Here is a tiny trained network, its code and every weight. The questions are about switching its units off for an input and a class, where a switched-off unit gives its printed mean instead of its output.

import numpy as np


def w(rows, s, z=0):
    codes = np.array(rows[::2]) - 128.0
    scale = np.full(codes.shape[1], s)
    scale[-1] = z or s
    return codes * scale


def f(y):
    return y / 2 * (1 + np.tanh(0.7978845608 * (y + 0.044715 * y**3)))


def log_softmax(a):
    a = a - a.max(-1, keepdims=True)
    return a - np.log(np.exp(a).sum(-1, keepdims=True))


def net(x, mask):
    res = np.array(x, float).reshape(1, 6) / 4 @ E
    y = f(res @ A[0][:, :-1].T + A[0][:, -1])
    res = res + np.where(mask, y, B[0][:, -1]) @ B[0][:, :-1]
    return log_softmax(res[-1] @ U[:, :-1].T + U[:, -1])


A, B = {}, {}
E = w([
[40,22,104,175],'x0',
[123,125,131,121],'x1',
[24,253,127,144],'x2',
[128,128,127,127],'x3',
[138,119,241,206],'x4',
[128,133,125,132],'x5',
],0.0065)
A[0] = w([
[125,123,47,52,80],'N1',
[172,165,131,103,128],'N2',
[190,52,130,129,99],'N3',
[122,154,2,69,91],'N4',
[70,195,118,152,130],'N5',
[145,131,224,176,86],'N6',
[168,67,144,92,73],'N7',
[143,130,228,199,105],'N8',
[71,146,122,76,87],'N9',
[122,154,36,136,183],'N10',
[131,145,199,190,120],'N11',
[210,198,138,79,95],'N12',
[86,167,186,161,94],'N13',
[35,33,130,141,91],'N14',
[124,147,78,133,218],'N15',
[24,188,127,113,107],'N16',
[200,79,121,135,79],'N17',
[199,33,132,40,93],'N18',
[80,177,166,100,66],'N19',
[35,63,109,220,191],'N20',
[210,63,116,141,110],'N21',
[180,69,134,102,90],'N22',
[218,58,114,65,89],'N23',
[170,147,117,179,199],'N24',
[117,138,120,128,255],'N25',
[216,192,170,69,94],'N26',
[218,67,65,127,184],'N27',
[123,136,244,194,98],'N28',
[158,159,141,91,217],'N29',
[119,122,213,177,86],'N30',
[156,150,154,100,148],'N31',
[137,106,68,19,169],'N32',
[199,178,201,76,106],'N33',
],0.0082,0.0079)
B[0] = w([
[187,103,54,199,154],'N1',
[81,107,100,98,152],'N2',
[122,215,142,151,167],'N3',
[222,68,72,204,179],'N4',
[135,157,165,185,163],'N5',
[150,84,50,167,157],'N6',
[142,209,115,194,136],'N7',
[189,62,45,148,178],'N8',
[185,159,99,201,125],'N9',
[181,96,155,151,192],'N10',
[162,89,116,162,163],'N11',
[65,139,62,88,172],'N12',
[195,148,118,150,140],'N13',
[39,218,45,41,165],'N14',
[193,80,186,109,213],'N15',
[191,208,191,254,166],'N16',
[127,250,113,225,145],'N17',
[127,172,153,164,188],'N18',
[140,183,108,124,125],'N19',
[90,145,136,47,227],'N20',
[122,200,171,161,176],'N21',
[139,228,141,202,148],'N22',
[108,186,133,162,180],'N23',
[120,96,155,38,197],'N24',
[162,90,204,87,253],'N25',
[17,145,59,94,178],'N26',
[130,145,170,121,234],'N27',
[197,76,60,156,179],'N28',
[88,79,168,74,225],'N29',
[189,120,47,144,149],'N30',
[81,113,137,111,157],'N31',
[156,73,141,151,211],'N32',
[69,114,89,94,173],'N33',
],0.0064,0.0066)
U = w([
[127,244,179,211,44],'0',
[126,89,183,102,254],'1',
[185,52,19,182,2],'2',
[110,87,194,107,210],'3',
[106,96,198,110,179],'4',
[13,151,49,73,49],'5',
],0.011,0.0041)

Each question gives the input, the list of numbers given to net, and the class t.
The units are the neurons (one row each of A and B). Each row of codes is followed by its name. A weight is (code - 128) times the scale printed after its matrix; where a second scale follows, it is the last column's (A, B and U).
mask holds one flag per neuron, in row order. A switched-off neuron (its flag False) gives its mean, the last column of its row in B, instead of its output. The means were averaged over made-up inputs and are rounded, as every weight is.
A unit's drop is (log p(t) with every unit on - log p(t) with that unit switched off) / (log p(t) with every unit on - log p(t) with every unit switched off).
The circuit of an input: a set's keep is (log p(t) with only the set's units on - log p(t) with every unit switched off) / (log p(t) with every unit on - log p(t) with every unit switched off). Starting from the 12 units with the biggest drops (on a tie, the unit counted first), units are removed one at a time, each time the one whose removal leaves the highest keep (on an exact tie, the one counted first), for as long as the keep stays at least 0.8.
circuit, biggest first: the units of the circuit, biggest drop first
unit that matters most: the unit with the biggest drop
k most important neurons: the k neurons with the biggest drops, biggest first
drop when u is switched off: that unit's drop, to one decimal
input [-4,0,-5,-3,7,-4], class 2: unit that matters most -> N8
input [-7,-1,2,3,1,2], class 5: 3 most important neurons -> N26, N12, N33
input [-4,-4,5,-4,-7,-3], class 2: 2 most important neurons -> N4, N1
input [8,-7,0,3,6,6], class 5: circuit, biggest first -> N14, N20
input [6,5,-5,3,1,3], class 5: circuit, biggest first -> N14, N20
input [0,1,0,2,-7,4], class 2: 3 most important neurons -> N4, N1, N20
input [0,-3,7,5,-7,-1], class 0: 2 most important neurons -> N16, N5
input [0,4,7,5,8,-6], class 2: 2 most important neurons -> N28, N8
input [7,4,-6,2,2,-1], class 5: 3 most important neurons -> N14, N20, N16
input [-2,5,-4,3,7,-7], class 2: 4 most important neurons -> N8, N28, N6, N30
input [-1,2,-7,1,8,0], class 2: 4 most important neurons -> N8, N28, N6, N30
input [-5,6,6,5,-8,8], class 2: 2 most important neurons -> N4, N1
input [-8,-7,-6,1,7,0], class 5: 3 most important neurons -> N26, N33, N12
input [8,8,4,0,-8,-5], class 2: circuit, biggest first -> N4
input [5,3,6,-5,8,-5], class 2: 2 most important neurons -> N28, N8
input [7,3,-2,-3,0,4], class 5: 2 most important neurons -> N14, N20
input [-8,1,-2,3,0,-2], class 5: 2 most important neurons -> N26, N12
input [-5,6,-7,7,-5,-3], class 0: drop when N17 is switched off -> 0.1
input [4,-6,-8,-2,4,5], class 0: drop when N24 is switched off -> 0.0
input [4,-4,8,-1,-4,-8], class 0: circuit, biggest first -> N16
input [2,7,-1,4,-7,2], class 2: drop when N30 is switched off -> -0.1
input [8,0,-2,-2,8,1], class 2: drop when N30 is switched off -> 0.2
